Here is a tiny trained network, its code and every weight. The questions are about switching its units off for an input and a target symbol, where a switched-off unit gives its printed mean instead of its output.

import numpy as np


def w(rows, s, z=0):
    codes = np.array(rows[::2]) - 128.0
    scale = np.full(codes.shape[1], s)
    scale[-1] = z or s
    return codes * scale


def f(y):
    return np.maximum(y, 0)


def softmax(a):
    e = np.exp(a - a.max(-1, keepdims=True))
    return e / e.sum(-1, keepdims=True)


def log_softmax(a):
    a = a - a.max(-1, keepdims=True)
    return a - np.log(np.exp(a).sum(-1, keepdims=True))


def net(x, mask):
    ids = ['δεηθλξφ'.index(c) for c in x.split()]
    T = len(ids)
    res = E[ids] + P[:T]
    u = 0
    for l in range(2):
        q, k, v = (res @ M[l].T for M in (Q, K, V))
        z = softmax(np.where(np.tri(T) > 0, q @ k.T / 4**0.5, -1e9)) @ v
        res = res + np.where(mask[u], z, O[l][:, -1]) @ O[l][:, :-1]
        u += 1
        y = f(res @ A[l][:, :-1].T + A[l][:, -1])
        res = res + np.where(mask[u : u + 16], y, B[l][:, -1]) @ B[l][:, :-1]
        u += 16
    return log_softmax(res[-1] @ U[:, :-1].T + U[:, -1])


Q, K, V, O, A, B = {}, {}, {}, {}, {}, {}
E = w([
[182,95,88,224,86,67,133],'δ',
[90,74,109,212,109,38,96],'ε',
[203,121,228,197,141,117,61],'η',
[135,141,135,185,221,138,151],'θ',
[232,65,20,114,136,124,207],'λ',
[67,122,105,92,96,197,149],'ξ',
[142,91,39,61,177,21,254],'φ',
],0.013)
P = w([
[114,69,196,184,138,174,100],'0',
[79,40,151,255,77,189,216],'1',
[75,154,136,172,216,105,105],'2',
[138,96,194,106,115,154,75],'3',
[107,122,185,194,75,218,183],'4',
[70,225,136,136,176,80,107],'5',
[121,175,185,65,63,105,122],'6',
[46,196,99,203,55,144,240],'7',
],0.009)
Q[0] = w([
[206,78,42,11,87,188,76],'L0H1',
[31,224,69,61,202,24,166],'L0H1',
[144,51,146,206,106,63,253],'L0H1',
[119,240,131,133,119,74,30],'L0H1',
],0.0055)
K[0] = w([
[181,3,111,158,120,183,169],'L0H1',
[122,138,121,155,106,148,170],'L0H1',
[148,192,172,62,124,107,160],'L0H1',
[125,163,173,194,71,130,73],'L0H1',
],0.012)
V[0] = w([
[27,31,178,155,97,148,210],'L0H1',
[142,195,108,1,205,159,128],'L0H1',
[85,19,190,63,57,56,132],'L0H1',
[217,235,169,57,169,73,87],'L0H1',
],0.005)
O[0] = w([
[34,86,114,178,223,109,93,211],'L0H1',
[61,11,14,109,97,193,191,2],'L0H1',
[241,52,205,39,55,79,205,82],'L0H1',
[192,172,255,227,226,14,224,44],'L0H1',
],0.0043,0.0033)
A[0] = w([
[116,78,156,175,45,103,158,29],'L0N1',
[134,92,177,122,100,115,115,99],'L0N2',
[137,72,154,151,84,75,167,255],'L0N3',
[169,147,120,128,51,162,126,168],'L0N4',
[156,83,99,163,152,83,102,99],'L0N5',
[145,143,79,157,143,113,144,160],'L0N6',
[96,157,134,154,79,134,186,118],'L0N7',
[174,162,113,63,105,75,147,166],'L0N8',
[85,148,113,178,154,244,149,178],'L0N9',
[101,105,168,155,96,134,139,50],'L0N10',
[124,138,148,147,214,103,192,131],'L0N11',
[89,174,143,163,168,122,132,207],'L0N12',
[122,85,70,116,189,131,162,120],'L0N13',
[94,143,108,185,100,113,135,126],'L0N14',
[88,77,138,110,88,133,164,122],'L0N15',
[140,134,153,171,122,118,63,190],'L0N16',
],0.011,0.0041)
B[0] = w([
[72,147,225,89,205,87,110,175],'L0N1',
[99,126,180,116,120,60,187,155],'L0N2',
[137,111,176,174,65,225,72,233],'L0N3',
[5,179,110,167,74,110,47,162],'L0N4',
[187,33,129,145,68,46,76,182],'L0N5',
[168,189,93,132,120,155,193,191],'L0N6',
[80,165,204,64,173,107,113,173],'L0N7',
[133,192,83,69,166,191,97,164],'L0N8',
[136,74,132,122,48,215,100,255],'L0N9',
[165,119,154,161,254,116,208,155],'L0N10',
[142,138,182,176,177,55,82,225],'L0N11',
[120,166,155,157,95,183,77,249],'L0N12',
[88,90,161,114,169,113,149,196],'L0N13',
[199,177,61,151,164,207,98,196],'L0N14',
[209,108,133,122,166,249,191,166],'L0N15',
[133,123,70,238,127,134,135,238],'L0N16',
],0.0057,0.0078)
Q[1] = w([
[142,183,107,234,126,254,109],'L1H1',
[137,190,196,178,138,194,241],'L1H1',
[52,151,33,130,121,204,86],'L1H1',
[103,172,149,131,112,64,99],'L1H1',
],0.0067)
K[1] = w([
[144,247,85,63,120,127,95],'L1H1',
[100,197,147,75,164,135,178],'L1H1',
[97,189,144,102,135,103,83],'L1H1',
[114,123,165,194,138,139,70],'L1H1',
],0.012)
V[1] = w([
[56,188,254,106,179,149,111],'L1H1',
[166,172,124,44,197,140,126],'L1H1',
[229,123,144,205,201,139,84],'L1H1',
[118,137,170,176,65,141,130],'L1H1',
],0.0062)
O[1] = w([
[105,99,254,84,168,165,11,153],'L1H1',
[172,136,126,68,22,214,220,63],'L1H1',
[250,87,105,65,143,102,129,255],'L1H1',
[122,135,31,158,104,58,68,180],'L1H1',
],0.0074,0.0096)
A[1] = w([
[91,114,237,136,142,91,96,33],'L1N1',
[70,37,73,133,160,89,130,175],'L1N2',
[63,63,198,117,63,160,211,43],'L1N3',
[199,124,124,173,152,143,180,120],'L1N4',
[221,121,91,152,173,155,111,133],'L1N5',
[136,144,154,82,170,114,99,108],'L1N6',
[47,144,202,204,111,165,214,143],'L1N7',
[75,143,37,144,143,61,113,149],'L1N8',
[14,31,179,143,78,145,67,252],'L1N9',
[138,190,129,162,131,63,141,60],'L1N10',
[126,106,90,91,81,178,96,170],'L1N11',
[171,225,47,62,185,104,150,82],'L1N12',
[111,117,70,47,40,134,161,183],'L1N13',
[141,154,84,179,181,1,136,205],'L1N14',
[105,151,165,168,152,9,158,75],'L1N15',
[76,79,162,50,170,145,109,175],'L1N16',
],0.0084,0.003)
B[1] = w([
[160,26,112,120,182,237,249,187],'L1N1',
[183,150,168,29,109,86,59,167],'L1N2',
[75,123,253,42,106,178,60,154],'L1N3',
[147,136,115,102,37,220,198,183],'L1N4',
[135,169,162,135,30,182,131,247],'L1N5',
[80,123,8,218,75,120,200,157],'L1N6',
[30,110,18,41,91,112,144,178],'L1N7',
[170,187,71,63,107,129,41,160],'L1N8',
[165,25,59,94,186,119,112,206],'L1N9',
[95,180,128,172,83,103,181,156],'L1N10',
[52,151,65,254,187,22,237,153],'L1N11',
[133,163,188,82,172,152,173,153],'L1N12',
[134,172,197,230,168,104,79,146],'L1N13',
[127,71,195,80,113,84,183,235],'L1N14',
[73,9,133,228,180,90,149,167],'L1N15',
[141,175,128,234,83,196,140,148],'L1N16',
],0.0056,0.014)
U = w([
[102,123,129,116,65,96,84,126],'δ',
[114,77,122,82,181,84,145,150],'ε',
[120,94,144,180,163,120,210,2],'η',
[191,152,126,128,191,203,67,183],'θ',
[151,121,9,169,75,132,216,78],'λ',
[74,83,33,136,174,130,149,173],'ξ',
[157,83,148,2,101,168,164,197],'φ',
],0.0077,0.0022)

Each question gives the input, a string of symbols that net reads in full, and the target symbol t.
The units are the heads (4 rows each of Q, K, V and O) and the neurons (one row each of A and B). Each row of codes is followed by its name. A weight is (code - 128) times the scale printed after its matrix; where a second scale follows, it is the last column's (O, A, B and U).
mask holds one flag per unit, layer by layer, with each layer's heads first. A switched-off unit (its flag False) gives its mean, the last column of its rows in O or B, instead of its output. The means were averaged over made-up inputs and are rounded, as every weight is.
A unit's drop is (log p(t) with every unit on - log p(t) with that unit switched off) / (log p(t) with every unit on - log p(t) with every unit switched off).
The circuit of an input: a set's keep is (log p(t) with only the set's units on - log p(t) with every unit switched off) / (log p(t) with every unit on - log p(t) with every unit switched off). Starting from the 12 units with the biggest drops (on a tie, the unit counted first), units are removed one at a time, each time the one whose removal leaves the highest keep (on an exact tie, the one counted first), for as long as the keep stays at least 0.8.
units of the circuit, in order: the units of the circuit, biggest drop first
unit that matters most: the unit with the biggest drop
top k neurons: the k neurons with the biggest drops, biggest first
drop of u: that unit's drop, to one decimal
input θ ξ ε φ δ θ λ η, target λ: units of the circuit, in order => [L0N8 L1H1 L0N11]
input ε θ η λ, target λ: unit that matters most => L0H1
input η ξ ξ θ φ θ ε, target ε: units of the circuit, in order => [L1N5 L1N9 L1H1]
input η λ δ φ φ ε η δ, target η: units of the circuit, in order => [L0H1 L0N1]
input θ η φ ξ θ η η ε, target η: units of the circuit, in order => [L0H1 L0N1 L1N15]
input ξ η θ λ ε, target λ: top 2 neurons => [L0N9 L0N8]
input η λ η θ δ φ η ξ, target φ: units of the circuit, in order => [L1H1 L1N3]
input ε ε θ λ θ, target λ: top 2 neurons => [L0N9 L0N8]
input φ η θ θ δ θ φ ξ, target φ: top 3 neurons => [L1N3 L0N8 L0N9]
input η ξ ε θ ε, target θ: top 3 neurons => [L0N3 L0N14 L1N14]
input φ λ η λ θ, target λ: top 2 neurons => [L0N9 L0N1]
input δ δ δ φ η, target φ: top 2 neurons => [L0N8 L1N3]
input λ θ λ δ, target δ: top 2 neurons => [L0N4 L1N1]
input η φ θ ξ, target ξ: unit that matters most => L1N11
input ε θ θ ε φ ξ λ λ, target ξ: top 2 neurons => [L0N4 L0N3]
input η φ δ φ θ θ δ ε, target θ: top 2 neurons => [L0N14 L0N3]
input φ λ θ θ φ θ η δ, target θ: top 2 neurons => [L0N3 L0N14]
input θ δ δ η θ η θ, target η: top 2 neurons => [L0N14 L0N3]
input δ λ η η δ, target η: top 2 neurons => [L0N1 L0N16]
input φ η θ φ θ φ, target ε: unit that matters most => L1N14
input φ η ξ ε δ, target ξ: drop of L1N1 => 0.0
input δ θ η η ε, target η: drop of L1H1 => 0.1
input θ φ φ θ δ η ξ η, target ξ: drop of L1H1 => 0.9
input η ε η θ ξ η η θ, target θ: drop of L1H1 => 0.4
